Here is a tiny trained network, its code and every weight. The questions are about switching its units off for an input and a class, where a switched-off unit gives its printed mean instead of its output.

import numpy as np


def w(rows, s, z=0):
    codes = np.array(rows[::2]) - 128.0
    scale = np.full(codes.shape[1], s)
    scale[-1] = z or s
    return codes * scale


def norm(h):
    return h / np.sqrt((h * h).mean(-1, keepdims=True) + 1e-5)


def f(y):
    return np.maximum(y, 0)


def log_softmax(a):
    a = a - a.max(-1, keepdims=True)
    return a - np.log(np.exp(a).sum(-1, keepdims=True))


def net(x, mask):
    res = np.array(x, float).reshape(1, 5) / 4 @ E
    u = 0
    for l in range(2):
        y = f(norm(res) @ A[l][:, :-1].T + A[l][:, -1])
        res = res + np.where(mask[u : u + 8], y, B[l][:, -1]) @ B[l][:, :-1]
        u += 8
    return log_softmax(norm(res)[-1] @ U[:, :-1].T + U[:, -1])


A, B = {}, {}
E = w([
[207,193,139],'x0',
[128,126,129],'x1',
[129,126,126],'x2',
[46,147,2],'x3',
[74,181,173],'x4',
],0.004)
A[0] = w([
[47,48,253,12],'0.n1',
[85,26,208,161],'0.n2',
[116,189,8,229],'0.n3',
[98,60,79,249],'0.n4',
[80,155,42,147],'0.n5',
[228,161,172,189],'0.n6',
[104,74,71,59],'0.n7',
[121,217,177,175],'0.n8',
],0.0043,0.0017)
B[0] = w([
[142,168,35,189],'0.n1',
[65,55,177,211],'0.n2',
[200,79,221,255],'0.n3',
[101,53,69,228],'0.n4',
[132,64,172,216],'0.n5',
[79,81,174,246],'0.n6',
[191,177,164,169],'0.n7',
[3,200,86,209],'0.n8',
],0.0039,0.0028)
A[1] = w([
[117,169,19,102],'1.n1',
[101,58,138,2],'1.n2',
[80,237,160,203],'1.n3',
[241,254,111,77],'1.n4',
[175,71,175,122],'1.n5',
[240,159,146,171],'1.n6',
[70,127,17,246],'1.n7',
[211,247,101,68],'1.n8',
],0.007,0.0031)
B[1] = w([
[205,143,255,158],'1.n1',
[87,101,92,159],'1.n2',
[130,150,72,236],'1.n3',
[57,42,90,188],'1.n4',
[195,185,121,207],'1.n5',
[126,100,71,211],'1.n6',
[184,165,155,252],'1.n7',
[35,58,117,171],'1.n8',
],0.0095,0.0041)
U = w([
[14,25,36,46],'0',
[147,222,77,242],'1',
[149,166,116,190],'2',
[237,220,254,2],'3',
],0.0084,0.0045)

Each question gives the input, the list of numbers given to net, and the class t.
The units are the neurons (one row each of A and B). Each row of codes is followed by its name. A weight is (code - 128) times the scale printed after its matrix; where a second scale follows, it is the last column's (A, B and U).
mask holds one flag per neuron, layer by layer. A switched-off neuron (its flag False) gives its mean, the last column of its row in B, instead of its output. The means were averaged over made-up inputs and are rounded, as every weight is.
A unit's drop is (log p(t) with every unit on - log p(t) with that unit switched off) / (log p(t) with every unit on - log p(t) with every unit switched off).
The circuit of an input: a set's keep is (log p(t) with only the set's units on - log p(t) with every unit switched off) / (log p(t) with every unit on - log p(t) with every unit switched off). Starting from the 12 units with the biggest drops (on a tie, the unit counted first), units are removed one at a time, each time the one whose removal leaves the highest keep (on an exact tie, the one counted first), for as long as the keep stays at least 0.8.
circuit, biggest first: the units of the circuit, biggest drop first
most important unit: the unit with the biggest drop
top k neurons: the k neurons with the biggest drops, biggest first
top k neurons in layer l: the k neurons of layer l with the biggest drops, biggest first
drop of u: that unit's drop, to one decimal
input [2,-1,-2,7,-5], class 3: circuit, biggest first -> 1.n1
input [7,7,6,8,2], class 3: top 2 neurons in layer 0 -> 0.n7, 0.n5
input [-4,6,-3,5,6], class 1: top 2 neurons in layer 1 -> 1.n7, 1.n4
input [-4,1,8,4,8], class 1: top 4 neurons in layer 1 -> 1.n7, 1.n4, 1.n8, 1.n3
input [-2,3,-8,-4,4], class 1: top 2 neurons -> 1.n4, 1.n8
input [4,1,-5,-3,6], class 1: top 3 neurons -> 0.n6, 0.n8, 1.n3
input [6,-4,8,-6,-3], class 0: top 2 neurons -> 1.n4, 1.n6
input [-6,-7,-7,6,3], class 2: top 2 neurons in layer 1 -> 1.n7, 1.n6
input [-6,-2,5,8,-3], class 3: top 2 neurons -> 1.n7, 1.n1
input [-3,-4,5,1,-3], class 2: top 2 neurons in layer 1 -> 1.n4, 1.n8
input [-6,7,-5,6,-3], class 2: top 2 neurons in layer 0 -> 0.n6, 0.n2
input [1,4,-5,-6,8], class 1: top 3 neurons -> 1.n3, 0.n8, 0.n3
input [-2,-8,-7,1,1], class 2: top 3 neurons -> 1.n4, 1.n8, 0.n6
input [2,3,-6,-2,8], class 1: most important unit -> 1.n3
input [7,1,5,3,-7], class 0: top 3 neurons in layer 1 -> 1.n4, 1.n8, 1.n7
input [-4,2,-1,7,-5], class 3: top 2 neurons in layer 1 -> 1.n7, 1.n1
input [-1,5,-8,8,-3], class 3: drop of 1.n1 -> 0.2
input [7,6,7,8,-1], class 3: drop of 0.n7 -> 0.1
input [8,0,2,-6,-6], class 0: drop of 0.n6 -> -0.1
input [6,0,6,5,3], class 0: top neuron -> 0.n3
